Below are the code and all the weights of a small trained network. Each question names an input and a target symbol and asks about switching units off, where a switched-off unit gives its printed mean instead of its output.

import numpy as np


def w(rows, s, z=0):
    codes = np.array(rows[::2]) - 128.0
    scale = np.full(codes.shape[1], s)
    scale[-1] = z or s
    return codes * scale


def f(y):
    return y / 2 * (1 + np.tanh(0.7978845608 * (y + 0.044715 * y**3)))


def softmax(a):
    e = np.exp(a - a.max(-1, keepdims=True))
    return e / e.sum(-1, keepdims=True)


def log_softmax(a):
    a = a - a.max(-1, keepdims=True)
    return a - np.log(np.exp(a).sum(-1, keepdims=True))


def net(x, mask):
    ids = ['ΔΘΛΞΨΩαγεζημπστφ'.index(c) for c in x.split()]
    T = len(ids)
    res = E[ids] + P[:T]
    u = 0
    for l in range(2):
        r = res
        for j in range(3):
            rows = slice(2 * j, 2 * j + 2)
            q, k, v = (r @ M[l][rows].T for M in (Q, K, V))
            z = softmax(np.where(np.tri(T) > 0, q @ k.T / 2**0.5, -1e9)) @ v
            o = O[l][rows]
            res = res + np.where(mask[u + j], z, o[:, -1]) @ o[:, :-1]
        u += 3
        y = f(res @ A[l][:, :-1].T + A[l][:, -1])
        res = res + np.where(mask[u : u + 8], y, B[l][:, -1]) @ B[l][:, :-1]
        u += 8
    return log_softmax(res[-1] @ U[:, :-1].T + U[:, -1])


Q, K, V, O, A, B = {}, {}, {}, {}, {}, {}
E = w([
[199,126,126,164,91,156,84,224],'Δ',
[131,188,142,124,130,172,126,103],'Θ',
[159,187,75,119,150,143,143,147],'Λ',
[99,174,122,133,91,107,140,152],'Ξ',
[134,143,134,114,120,89,180,106],'Ψ',
[138,102,140,88,163,67,146,134],'Ω',
[155,146,128,79,112,87,75,117],'α',
[146,168,106,115,104,140,144,63],'γ',
[133,5,127,106,129,168,131,152],'ε',
[72,112,117,105,114,148,111,111],'ζ',
[114,84,167,129,176,82,109,127],'η',
[116,98,44,124,122,86,144,124],'μ',
[137,134,76,51,156,156,167,102],'π',
[150,125,109,144,132,62,112,128],'σ',
[187,98,143,178,115,163,221,154],'τ',
[129,153,157,138,95,95,67,117],'φ',
],0.022)
P = w([
[146,143,61,89,153,136,120,149],'0',
[146,164,163,235,146,139,95,112],'1',
[134,139,59,97,144,127,129,161],'2',
[143,158,170,237,139,141,93,117],'3',
[130,132,60,101,141,129,135,164],'4',
[144,157,170,241,139,142,98,123],'5',
[127,131,63,99,136,127,139,174],'6',
[132,150,175,245,135,141,100,131],'7',
[122,126,68,101,130,126,147,181],'8',
[133,147,181,248,128,135,106,139],'9',
[128,122,70,102,128,128,148,192],'10',
[125,142,183,252,130,137,110,146],'11',
],0.011)
Q[0] = w([
[33,186,59,40,160,116,114,121],'0.h0',
[94,137,132,80,96,91,95,112],'0.h0',
[218,55,175,231,112,149,180,204],'0.h1',
[136,102,138,148,192,74,109,178],'0.h1',
[87,119,93,1,130,114,106,141],'0.h2',
[88,121,104,76,157,118,127,104],'0.h2',
],0.035)
K[0] = w([
[84,187,133,146,135,65,89,3],'0.h0',
[133,227,199,159,178,116,109,83],'0.h0',
[230,77,97,163,67,236,253,205],'0.h1',
[201,103,166,188,108,36,153,161],'0.h1',
[3,185,115,95,91,76,151,50],'0.h2',
[32,143,137,105,162,124,103,63],'0.h2',
],0.027)
V[0] = w([
[140,62,98,94,84,144,150,201],'0.h0',
[164,106,132,113,94,130,132,157],'0.h0',
[188,71,198,87,98,128,113,133],'0.h1',
[146,140,109,145,87,146,195,162],'0.h1',
[254,3,165,143,11,230,161,205],'0.h2',
[96,113,146,130,143,131,161,126],'0.h2',
],0.0052)
O[0] = w([
[139,47,161,182,43,121,163,193,148],'0.h0',
[144,93,126,125,97,139,134,150,154],'0.h0',
[158,94,141,98,91,134,82,90,129],'0.h1',
[139,24,165,167,30,143,159,214,132],'0.h1',
[223,36,35,133,16,107,9,2,252],'0.h2',
[150,152,131,118,152,157,118,105,89],'0.h2',
],0.003,0.0027)
A[0] = w([
[42,108,254,154,147,170,126,51,64],'0.n0',
[115,166,155,21,134,214,154,176,121],'0.n1',
[158,67,106,161,158,122,95,125,119],'0.n2',
[154,99,228,163,222,149,183,124,44],'0.n3',
[149,63,121,24,162,120,220,92,3],'0.n4',
[167,229,178,172,72,73,131,106,113],'0.n5',
[62,243,218,95,108,129,95,181,99],'0.n6',
[125,133,109,59,4,17,126,71,107],'0.n7',
],0.011,0.0069)
B[0] = w([
[217,149,39,149,143,215,153,130,148],'0.n0',
[170,80,82,222,113,159,34,47,216],'0.n1',
[66,158,167,133,126,146,157,141,219],'0.n2',
[194,86,115,34,149,101,68,140,141],'0.n3',
[114,229,209,40,89,193,224,195,168],'0.n4',
[106,78,182,112,182,100,151,111,254],'0.n5',
[120,169,178,5,48,193,147,111,183],'0.n6',
[196,122,130,131,192,196,116,150,225],'0.n7',
],0.012,0.0054)
Q[1] = w([
[176,176,82,53,77,85,99,147],'1.h0',
[119,78,97,98,105,100,108,114],'1.h0',
[62,5,151,110,153,93,68,254],'1.h1',
[41,164,169,70,204,76,185,180],'1.h1',
[137,101,175,128,79,166,47,141],'1.h2',
[80,140,23,16,121,91,102,136],'1.h2',
],0.027)
K[1] = w([
[100,243,112,92,187,116,102,40],'1.h0',
[121,108,87,87,126,93,104,88],'1.h0',
[150,205,4,43,164,57,188,22],'1.h1',
[80,140,191,46,207,56,92,141],'1.h1',
[105,101,158,128,76,181,76,130],'1.h2',
[75,212,79,75,213,121,83,41],'1.h2',
],0.027)
V[1] = w([
[44,172,134,131,200,168,57,176],'1.h0',
[50,2,96,85,163,178,164,107],'1.h0',
[131,125,143,128,125,124,121,155],'1.h1',
[116,136,118,118,120,122,136,103],'1.h1',
[119,124,152,156,100,166,73,177],'1.h2',
[114,140,121,145,138,131,135,146],'1.h2',
],0.012)
O[1] = w([
[40,203,101,141,252,138,162,113,102],'1.h0',
[122,3,64,51,142,96,165,74,219],'1.h0',
[87,133,126,145,126,131,102,135,113],'1.h1',
[132,144,133,115,119,136,141,122,125],'1.h1',
[57,141,131,188,205,166,64,169,253],'1.h2',
[146,105,140,134,110,114,151,162,114],'1.h2',
],0.0053,0.0045)
A[1] = w([
[88,150,137,176,47,229,245,48,62],'1.n0',
[72,93,219,119,103,88,95,121,160],'1.n1',
[165,112,224,103,137,158,125,69,42],'1.n2',
[152,106,119,157,86,118,46,67,102],'1.n3',
[69,144,157,22,151,41,105,242,2],'1.n4',
[121,162,44,189,46,195,224,110,137],'1.n5',
[84,191,175,105,2,168,172,97,146],'1.n6',
[150,152,4,105,104,181,105,196,6],'1.n7',
],0.011,0.0078)
B[1] = w([
[177,136,79,137,116,103,75,197,233],'1.n0',
[132,179,120,103,144,130,124,80,217],'1.n1',
[96,128,96,130,70,130,128,148,208],'1.n2',
[163,96,168,149,158,121,173,159,210],'1.n3',
[203,100,125,167,2,126,87,135,177],'1.n4',
[49,197,120,135,83,160,151,55,224],'1.n5',
[98,95,167,139,203,119,141,120,254],'1.n6',
[158,108,173,72,135,43,87,136,190],'1.n7',
],0.018,0.0086)
U = w([
[142,125,156,213,153,167,53,134,67],'Δ',
[123,108,104,71,105,190,111,187,187],'Θ',
[142,184,169,77,165,144,230,192,211],'Λ',
[88,91,177,132,107,42,71,176,50],'Ξ',
[113,118,144,31,91,77,173,138,172],'Ψ',
[169,103,103,149,94,108,49,100,3],'Ω',
[116,104,210,73,91,184,82,84,45],'α',
[161,144,29,174,152,3,153,213,212],'γ',
[101,30,98,122,152,120,76,66,216],'ε',
[110,143,100,104,122,120,54,123,84],'ζ',
[215,142,148,45,169,167,102,131,87],'η',
[43,96,140,174,71,81,127,136,125],'μ',
[213,164,91,104,132,227,137,71,144],'π',
[149,137,183,161,147,15,116,58,12],'σ',
[180,116,217,113,110,136,185,157,177],'τ',
[49,100,211,70,150,117,130,158,123],'φ',
],0.0077,0.005)

Each question gives the input, a string of symbols that net reads in full, and the target symbol t.
The units are the heads (2 rows each of Q, K, V and O) and the neurons (one row each of A and B). Each row of codes is followed by its name. A weight is (code - 128) times the scale printed after its matrix; where a second scale follows, it is the last column's (O, A, B and U).
mask holds one flag per unit, layer by layer, with each layer's heads first. A switched-off unit (its flag False) gives its mean, the last column of its rows in O or B, instead of its output. The means were averaged over made-up inputs and are rounded, as every weight is.
A unit's drop is (log p(t) with every unit on - log p(t) with that unit switched off) / (log p(t) with every unit on - log p(t) with every unit switched off).
The circuit of an input: a set's keep is (log p(t) with only the set's units on - log p(t) with every unit switched off) / (log p(t) with every unit on - log p(t) with every unit switched off). Starting from the 12 units with the biggest drops (on a tie, the unit counted first), units are removed one at a time, each time the one whose removal leaves the highest keep (on an exact tie, the one counted first), for as long as the keep stays at least 0.8.
circuit, biggest first: the units of the circuit, biggest drop first
top k neurons: the k neurons with the biggest drops, biggest first
k most important neurons of layer l: the k neurons of layer l with the biggest drops, biggest first
input σ Λ μ σ γ Ξ Ξ σ γ ζ Ψ Θ, target Θ: 3 most important neurons of layer 0	0.n0; 0.n6; 0.n5
input α π Θ ε σ ε ζ μ, target ε: top 2 neurons	0.n2; 1.n0
input ε ε τ ε γ Ξ ζ, target ε: circuit, biggest first	1.h0
input σ Ξ σ φ Ω Λ Ψ π σ σ, target σ: circuit, biggest first	1.n1; 0.n5; 0.n0
input Ξ π Δ ζ, target Δ: circuit, biggest first	1.h0; 1.h2
input τ τ Ω ζ α φ Ω φ μ σ ε, target Θ: top 2 neurons	0.n4; 1.n0
input φ ζ ε η σ σ Ψ ζ σ ε, target ε: 2 most important neurons of layer 0	0.n2; 0.n4
input η α Δ Δ σ Δ ζ μ φ, target α: top 3 neurons	0.n6; 1.n4; 1.n0
input μ γ ζ σ α σ γ ζ Ξ σ σ ζ, target ζ: top 2 neurons	1.n5; 1.n0
input α ε τ γ Θ μ Ξ Δ Θ η, target Δ: circuit, biggest first	1.h2; 1.h0
input σ σ γ ζ α π, target π: 4 most important neurons of layer 0	0.n5; 0.n1; 0.n6; 0.n2
input Ω σ γ Ψ Δ Ξ ζ Ψ γ η μ, target Ψ: circuit, biggest first	1.n7; 0.n5; 1.h2; 1.n5
input Δ ζ η, target Ω: circuit, biggest first	1.n4; 0.n1; 0.h2; 0.n3
input π σ ζ ζ σ ζ ζ, target ε: most important neuron of layer 0	0.n4
input Ξ π ζ σ π σ Λ Ω π Λ, target Λ: circuit, biggest first	0.n1; 1.h0
input σ τ Λ γ ζ Λ π φ π γ ζ Ξ, target τ: circuit, biggest first	0.h2; 1.h0; 1.n3
input μ σ π π τ Ξ Ω Θ ε τ φ, target α: top 3 neurons	1.n4; 0.n6; 1.n0
input τ π Λ, target σ: top 2 neurons	1.n7; 0.n1
input ζ ζ ζ γ γ ζ τ Δ ε, target Θ: top 2 neurons	0.n4; 0.n2
input σ π φ Θ α τ π Ξ τ ε π Ψ, target ε: circuit, biggest first	1.h0; 0.n4
input Ω Ψ α α, target α: top 2 neurons	0.n6; 1.n4
input Ω α φ Ψ Ξ η γ Ξ, target Ξ: top neuron	1.n6
input φ γ π σ ζ σ η, target Ω: 2 most important neurons of layer 0	0.n1; 0.n3
input Ω Θ φ φ, target φ: top 4 neurons	1.n6; 0.n6; 0.n0; 0.n1
input Ξ φ Δ σ Ξ ε π φ φ π σ π, target ε: 4 most important neurons of layer 0	0.n1; 0.n6; 0.n2; 0.n0
input Λ σ ζ ζ σ Ω ζ σ Δ Θ, target Δ: 2 most important neurons of layer 1	1.n7; 1.n5
input γ Δ γ σ α φ, target Δ: circuit, biggest first	1.h0
input Θ Θ σ σ ζ Ξ, target Ξ: top 2 neurons	1.n6; 1.n4
input σ ζ Δ Ψ π ζ σ Ψ τ Ψ, target τ: circuit, biggest first	1.h0; 1.n3; 0.h2
input ε η α μ, target ε: top 3 neurons	0.n2; 0.n7; 1.n0
